Below is a small trained network, with its code and all its weights. Each question gives an input and a class and asks what happens when units are switched off, that is, made to give their printed mean instead of their output.

import numpy as np


def w(rows, s, z=0):
    codes = np.array(rows[::2]) - 128.0
    scale = np.full(codes.shape[1], s)
    scale[-1] = z or s
    return codes * scale


def f(y):
    return y / 2 * (1 + np.tanh(0.7978845608 * (y + 0.044715 * y**3)))


def log_softmax(a):
    a = a - a.max(-1, keepdims=True)
    return a - np.log(np.exp(a).sum(-1, keepdims=True))


def net(x, mask):
    res = np.array(x, float).reshape(1, 7) / 4 @ E
    y = f(res @ A[0][:, :-1].T + A[0][:, -1])
    res = res + np.where(mask, y, B[0][:, -1]) @ B[0][:, :-1]
    return log_softmax(res[-1] @ U[:, :-1].T + U[:, -1])


A, B = {}, {}
E = w([
[129,128,131,128,130,128,129,131,127,128,125],'x0',
[128,128,127,129,127,128,128,126,129,129,128],'x1',
[149,105,94,144,70,128,126,157,7,119,102],'x2',
[127,129,129,128,129,127,129,132,127,129,126],'x3',
[203,168,132,161,122,99,79,136,135,186,150],'x4',
[129,127,126,128,127,129,128,127,129,127,128],'x5',
[145,77,126,59,157,192,103,124,120,170,170],'x6',
],0.014)
A[0] = w([
[159,57,139,53,154,172,102,123,43,187,156,45],'neuron 1',
[126,158,110,130,122,137,116,146,173,175,144,113],'neuron 2',
[253,184,136,177,127,98,86,125,132,224,143,179],'neuron 3',
[117,100,156,50,200,174,112,122,214,190,172,134],'neuron 4',
[160,147,116,100,140,122,112,136,154,159,133,111],'neuron 5',
[110,159,140,188,123,90,142,129,49,90,113,188],'neuron 6',
[106,106,122,100,130,142,146,133,139,96,107,253],'neuron 7',
[81,192,153,161,164,81,137,115,250,100,134,239],'neuron 8',
],0.018,0.006)
B[0] = w([
[88,136,144,110,178,245,137,192,99,171,198,228],'neuron 1',
[128,118,134,175,119,171,154,74,118,238,114,157],'neuron 2',
[232,190,138,155,127,52,43,196,147,220,157,233],'neuron 3',
[146,119,122,102,97,24,124,9,214,103,93,252],'neuron 4',
[139,104,118,148,111,150,135,70,114,237,117,155],'neuron 5',
[119,127,120,212,90,100,151,134,89,77,24,200],'neuron 6',
[104,123,119,55,143,130,144,124,140,20,143,192],'neuron 7',
[112,125,130,92,168,238,125,233,55,139,220,253],'neuron 8',
],0.015,0.026)
U = w([
[49,80,135,85,184,214,194,189,81,68,168,254],'0',
[152,154,161,145,170,164,106,215,85,192,193,111],'1',
[85,65,128,66,129,78,176,50,202,66,129,130],'2',
[169,127,151,134,110,44,106,74,194,184,135,5],'3',
[68,83,103,172,65,76,210,112,105,24,12,191],'4',
[171,172,127,211,63,3,111,174,115,111,56,4],'5',
],0.0057,0.0022)

Each question gives the input, the list of numbers given to net, and the class t.
The units are the neurons (one row each of A and B). Each row of codes is followed by its name. A weight is (code - 128) times the scale printed after its matrix; where a second scale follows, it is the last column's (A, B and U).
mask holds one flag per neuron, in row order. A switched-off neuron (its flag False) gives its mean, the last column of its row in B, instead of its output. The means were averaged over made-up inputs and are rounded, as every weight is.
A unit's drop is (log p(t) with every unit on - log p(t) with that unit switched off) / (log p(t) with every unit on - log p(t) with every unit switched off).
The circuit of an input: a set's keep is (log p(t) with only the set's units on - log p(t) with every unit switched off) / (log p(t) with every unit on - log p(t) with every unit switched off). Starting from all 8 units, units are removed one at a time, each time the one whose removal leaves the highest keep (on an exact tie, the one counted first), for as long as the keep stays at least 0.8.
units of the circuit, in order: the units of the circuit, biggest drop first
unit that matters most: the unit with the biggest drop
top k neurons: the k neurons with the biggest drops, biggest first
drop when u is switched off: that unit's drop, to one decimal
input [-1,-5,5,-3,-5,-3,-4], class 4: unit that matters most	neuron 3
input [-4,4,2,4,-3,-5,0], class 4: units of the circuit, in order	(neuron 8; neuron 3)
input [3,-2,-8,-7,-5,8,1], class 2: top 2 neurons	(neuron 4; neuron 1)
input [-5,-8,3,8,-3,8,-2], class 4: top 2 neurons	(neuron 3; neuron 8)
input [5,4,-1,0,6,6,7], class 3: top 2 neurons	(neuron 4; neuron 8)
input [-3,-2,4,-6,4,3,0], class 5: top 2 neurons	(neuron 8; neuron 1)
input [4,-7,-6,-3,-3,0,1], class 2: top 2 neurons	(neuron 4; neuron 1)
input [8,-7,-7,2,0,6,0], class 0: top 2 neurons	(neuron 8; neuron 3)
input [7,-5,2,1,-4,-5,-8], class 4: top 2 neurons	(neuron 6; neuron 3)
input [5,-3,-8,-7,5,-6,1], class 3: top 2 neurons	(neuron 4; neuron 1)
input [5,4,3,-8,-2,-3,7], class 0: top 2 neurons	(neuron 1; neuron 3)
input [-8,-1,2,-1,8,-8,-1], class 5: top 2 neurons	(neuron 8; neuron 1)
input [0,-5,-8,4,-2,0,6], class 2: top 2 neurons	(neuron 4; neuron 3)
input [-5,6,-6,-4,4,-1,2], class 3: units of the circuit, in order	(neuron 4)
input [3,6,6,8,0,0,2], class 0: top 2 neurons	(neuron 3; neuron 4)
input [4,0,5,-7,5,-2,0], class 5: top 2 neurons	(neuron 8; neuron 6)
input [-8,-4,-8,-1,7,-2,2], class 3: drop when neuron 4 is switched off	4.0
input [-7,-5,-7,3,2,1,2], class 3: drop when neuron 4 is switched off	2.9
input [-7,5,8,-8,-3,-7,6], class 0: drop when neuron 3 is switched off	0.4
input [3,4,3,2,-8,-7,-2], class 4: unit that matters most	neuron 8
